Below are the code and all the weights of a small trained network. Each question names an input and a class and asks about switching units off, where a switched-off unit gives its printed mean instead of its output.

import numpy as np


def w(rows, s, z=0):
    codes = np.array(rows[::2]) - 128.0
    scale = np.full(codes.shape[1], s)
    scale[-1] = z or s
    return codes * scale


def f(y):
    return np.maximum(y, 0)


def log_softmax(a):
    a = a - a.max(-1, keepdims=True)
    return a - np.log(np.exp(a).sum(-1, keepdims=True))


def net(x, mask):
    res = np.array(x, float).reshape(1, 8) / 4 @ E
    y = f(res @ A[0][:, :-1].T + A[0][:, -1])
    res = res + np.where(mask, y, B[0][:, -1]) @ B[0][:, :-1]
    return log_softmax(res[-1] @ U[:, :-1].T + U[:, -1])


A, B = {}, {}
E = w([
[118,232,134,11,190,113,171,196,168,221],'x0',
[182,167,192,158,32,24,124,69,181,152],'x1',
[46,164,147,101,67,95,113,73,92,130],'x2',
[117,162,67,117,125,83,162,231,198,137],'x3',
[158,148,124,109,185,174,72,176,132,3],'x4',
[28,58,134,184,113,134,186,122,136,92],'x5',
[157,230,110,96,48,234,74,133,143,176],'x6',
[169,152,194,114,125,29,93,29,215,97],'x7',
],0.0079)
A[0] = w([
[149,102,148,198,49,60,155,98,154,142,131],'N0',
[86,113,108,186,7,190,83,57,66,111,126],'N1',
[117,41,106,182,140,201,142,147,87,68,162],'N2',
[172,182,97,117,89,159,83,161,176,86,254],'N3',
[108,161,114,75,97,105,157,134,149,202,33],'N4',
[116,166,138,130,79,155,155,148,149,226,188],'N5',
[253,156,139,122,103,148,58,96,116,193,250],'N6',
[159,197,106,114,128,183,83,138,185,94,121],'N7',
[134,108,198,104,138,142,76,3,99,136,134],'N8',
],0.011,0.0023)
B[0] = w([
[108,38,206,121,164,68,158,117,160,165,239],'N0',
[78,146,182,1,112,110,244,148,48,96,246],'N1',
[178,165,41,147,171,149,33,179,178,144,252],'N2',
[127,53,178,65,149,94,95,113,140,208,212],'N3',
[102,175,66,151,150,192,122,150,141,76,204],'N4',
[147,181,34,172,88,200,121,152,110,94,218],'N5',
[243,72,123,94,216,93,27,147,117,178,235],'N6',
[174,67,190,106,169,91,124,92,152,185,207],'N7',
[105,101,148,140,83,102,238,69,146,126,225],'N8',
],0.0096,0.013)
U = w([
[157,120,75,105,156,130,14,162,136,146,174],'0',
[94,134,73,222,91,142,172,76,174,90,2],'1',
[130,71,199,65,130,2,166,93,125,144,166],'2',
[121,186,88,87,116,182,164,174,63,79,147],'3',
],0.0092,0.0041)

Each question gives the input, the list of numbers given to net, and the class t.
The units are the neurons (one row each of A and B). Each row of codes is followed by its name. A weight is (code - 128) times the scale printed after its matrix; where a second scale follows, it is the last column's (A, B and U).
mask holds one flag per neuron, in row order. A switched-off neuron (its flag False) gives its mean, the last column of its row in B, instead of its output. The means were averaged over made-up inputs and are rounded, as every weight is.
A unit's drop is (log p(t) with every unit on - log p(t) with that unit switched off) / (log p(t) with every unit on - log p(t) with every unit switched off).
The circuit of an input: a set's keep is (log p(t) with only the set's units on - log p(t) with every unit switched off) / (log p(t) with every unit on - log p(t) with every unit switched off). Starting from all 9 units, units are removed one at a time, each time the one whose removal leaves the highest keep (on an exact tie, the one counted first), for as long as the keep stays at least 0.8.
units of the circuit, in order: the units of the circuit, biggest drop first
top k neurons: the k neurons with the biggest drops, biggest first
drop when u is switched off: that unit's drop, to one decimal
input [-5,-4,2,-7,3,-6,2,-3], class 2: units of the circuit, in order => (N8)
input [-8,1,2,4,4,-5,6,-8], class 2: top 2 neurons => (N1, N3)
input [0,6,0,8,-8,0,-5,-4], class 1: units of the circuit, in order => (N5, N6)
input [-8,0,0,7,7,2,-8,5], class 0: top 3 neurons => (N2, N1, N8)
input [-3,7,-5,1,8,-7,-8,-3], class 0: top 3 neurons => (N1, N8, N0)
input [0,8,-7,-2,4,7,-6,-3], class 0: top 2 neurons => (N2, N1)
input [3,-5,-6,-3,-8,-3,-1,6], class 0: top 2 neurons => (N1, N0)
input [7,-1,6,-8,6,7,1,-2], class 3: top 3 neurons => (N0, N3, N7)
input [-5,0,4,-1,5,8,-7,-6], class 0: top 2 neurons => (N2, N8)
input [8,-7,1,-4,-3,-4,-1,8], class 0: top 2 neurons => (N1, N0)
input [1,-7,-3,7,-6,3,0,-1], class 3: top 2 neurons => (N6, N3)
input [-1,7,0,0,4,-6,6,2], class 2: top 3 neurons => (N2, N7, N3)
input [4,6,8,6,2,6,6,2], class 1: drop when N1 is switched off => 0.2
input [-2,3,-8,8,3,-6,-1,-1], class 2: drop when N7 is switched off => 0.8
input [0,3,-2,-6,4,-3,2,-4], class 2: top neuron => (N5)
input [-3,-3,2,2,1,2,-8,-7], class 0: drop when N2 is switched off => 0.5
